[[122 123 113 109]
 [153 128 120 119]
 [103 129 139 143]
 [123 131 141 146]]
->
[109 120 129 123]

[[134 124 136 129]
 [113 133 103 100]
 [138  99 134 149]]
->
[129 103  99]

[[157 156]
 [129 128]]
->
[156 129]

[[118 124 118 151 125]
 [117 123 117 134 149]
 [124 118 138 145 112]
 [115 124 116 136 147]]
->
[125 134 138 124]

[[120 115 122 117 137]
 [121 134 141 143 135]
 [131 136 122 113 123]
 [147 137 134 149 135]]
->
[137 143 122 137]

[[148 116]
 [153 115]
 [115 141]
 [146 131]
 [153 119]]
->
[116 153]

[[149 128]
 [144 114]
 [145 114]]
->
[128 144]
---
[[148 141 113 116 134 124 111 139 116 123 123]
 [151  99 119 130 108 133 149 133 113 124 140]]
->
[[151  99 119 130 108 133 149 133 113 124 140]
 [148 141 113 116 134 124 111 139 116 123 123]]

[[116 129 123]
 [150 141 117]
 [106 133 131]
 [141 115 129]]
->
[[141 115 129]
 [116 129 123]
 [106 133 131]
 [150 141 117]]

[[138 124 126 143 134 120 134 134 125 116 126 110 134]
 [133 133 141 133 126 123 124 122 139 125 123 117 123]
 [127 139 143 123 124 143 133 120 133 126 156 118 119]
 [130 123 129 134 131 123 125 131 127 123 128 121 123]
 [132 125 130 138 129 124 121 124 133 130 126 119 133]
 [135 117 134 115 130 122 130 126 127 132 137 110 127]]
->
[[135 117 134 115 130 122 130 126 127 132 137 110 127]
 [130 123 129 134 131 123 125 131 127 123 128 121 123]
 [138 124 126 143 134 120 134 134 125 116 126 110 134]
 [132 125 130 138 129 124 121 124 133 130 126 119 133]
 [133 133 141 133 126 123 124 122 139 125 123 117 123]
 [127 139 143 123 124 143 133 120 133 126 156 118 119]]

[[145 156 136]
 [140 154 134]]
->
[[140 154 134]
 [145 156 136]]

[[151 128]
 [149 126]
 [148 125]]
->
[[148 125]
 [149 126]
 [151 128]]

[[119 135 116 133]
 [142 106 134 114]
 [135 127 122 131]
 [101 148 133 142]
 [111 142 114 135]
 [137 118 130 121]]
->
[[142 106 134 114]
 [137 118 130 121]
 [135 127 122 131]
 [119 135 116 133]
 [111 142 114 135]
 [101 148 133 142]]
---
[[139 122 127 128 142 134 123 122 138 113 131 113]
 [128 129 135 121 122 130 129 147 139 136 131 113]
 [130 136 131 128 124 127 126 113 136 126 137 120]
 [115 127 135 135 130 132 133 147 122 135 134 104]]
->
[[122 127 128 142 134 123 122 138 113 131 113 139]
 [129 135 121 122 130 129 147 139 136 131 113 128]
 [136 131 128 124 127 126 113 136 126 137 120 130]
 [127 135 135 130 132 133 147 122 135 134 104 115]]

[[112 119 113 110 113 144]
 [130 126 125 129 128 132]
 [153 135 144 148 142 112]
 [136 126 131 133 132 128]
 [108 124 117 114 117 135]
 [148 136 145 142 143 114]
 [109 118 112 113 113 140]]
->
[[119 113 110 113 144 112]
 [126 125 129 128 132 130]
 [135 144 148 142 112 153]
 [126 131 133 132 128 136]
 [124 117 114 117 135 108]
 [136 145 142 143 114 148]
 [118 112 113 113 140 109]]

[[126 140  98 124 130 148 117 126 122 136 129 127 138 135]
 [130 131 119 131 136 140 134 134 119 134 135 131 137 133]
 [136 134 126 140 136 137 128 137 112 133 134 136 136 133]
 [133 137 122 133 132 136 135 133 115 137 138 131 136 134]]
->
[[140  98 124 130 148 117 126 122 136 129 127 138 135 126]
 [131 119 131 136 140 134 134 119 134 135 131 137 133 130]
 [134 126 140 136 137 128 137 112 133 134 136 136 133 136]
 [137 122 133 132 136 135 133 115 137 138 131 136 134 133]]

[[136 144 136 127 139 121 106 133 132 120 113 158 105 150]
 [120 109 117 133 135 117 111 151 140 120 125 103 106 106]]
->
[[144 136 127 139 121 106 133 132 120 113 158 105 150 136]
 [109 117 133 135 117 111 151 140 120 125 103 106 106 120]]

[[128 108 118 157 114]
 [144 102 135 138 104]
 [142 112 138 127 112]
 [143  98 132 145 102]
 [121 124 118 146 128]
 [128 111 120 153 115]
 [143 130 148 102 126]
 [127 151 139 100 147]]
->
[[108 118 157 114 128]
 [102 135 138 104 144]
 [112 138 127 112 142]
 [ 98 132 145 102 143]
 [124 118 146 128 121]
 [111 120 153 115 128]
 [130 148 102 126 143]
 [151 139 100 147 127]]

[[133 130 139 131 133 130 137 136 136 130]
 [119 123 148 141 142 125 143 144 144 125]
 [153 137 110 117 114 135 114 114 114 137]
 [111 123 154 137 141 124 148 146 146 122]]
->
[[130 139 131 133 130 137 136 136 130 133]
 [123 148 141 142 125 143 144 144 125 119]
 [137 110 117 114 135 114 114 114 137 153]
 [123 154 137 141 124 148 146 146 122 111]]
---
[[126 125 129]
 [107 123 142]
 [156 139 108]
 [123 140 131]
 [139 153 120]
 [118 122 134]
 [127 141 128]
 [119 138 133]
 [132 104 126]]
->
[[156 139 108]
 [139 153 120]
 [132 104 126]
 [127 141 128]
 [126 125 129]
 [123 140 131]
 [119 138 133]
 [118 122 134]
 [107 123 142]]

[[121 119 143 125 125 143 139]
 [112 123 117 117 153 122 144]
 [109 120 119 114 156 124 149]]
->
[[112 123 117 117 153 122 144]
 [109 120 119 114 156 124 149]
 [121 119 143 125 125 143 139]]

[[119 152 139 138 122]
 [118 150 143 136 122]
 [126 153 123 138 120]]
->
[[126 153 123 138 120]
 [119 152 139 138 122]
 [118 150 143 136 122]]

[[120 140 148 125 133]
 [140 115 144 135 123]
 [116 148 131 124 136]
 [135 120 150 133 125]
 [129 126 153 130 127]
 [124 133 152 127 130]
 [144 113 136 136 123]]
->
[[116 148 131 124 136]
 [144 113 136 136 123]
 [140 115 144 135 123]
 [120 140 148 125 133]
 [135 120 150 133 125]
 [124 133 152 127 130]
 [129 126 153 130 127]]

[[143 125 138 120]
 [145 139 152 111]
 [119 143 134 129]
 [114 141 128 134]]
->
[[114 141 128 134]
 [119 143 134 129]
 [143 125 138 120]
 [145 139 152 111]]

[[135 131 114 139 107 133 106 131]
 [131 120 113 123 128 114 133 143]
 [136 117 109 124 127 114 131 144]
 [118 136 126 114 139 119 142 129]
 [135 127 134 140 117 140 115 117]
 [135 119 137 132 139 123 136 132]]
->
[[136 117 109 124 127 114 131 144]
 [131 120 113 123 128 114 133 143]
 [135 131 114 139 107 133 106 131]
 [118 136 126 114 139 119 142 129]
 [135 127 134 140 117 140 115 117]
 [135 119 137 132 139 123 136 132]]

[[128 129 122 131 107 120 109 124]
 [130 118 114 131 132 138 137 131]
 [123 134 121 134 133 138 133 135]
 [125 123 102 130 128 123 128 128]]
->
[[125 123 102 130 128 123 128 128]
 [130 118 114 131 132 138 137 131]
 [123 134 121 134 133 138 133 135]
 [128 129 122 131 107 120 109 124]]
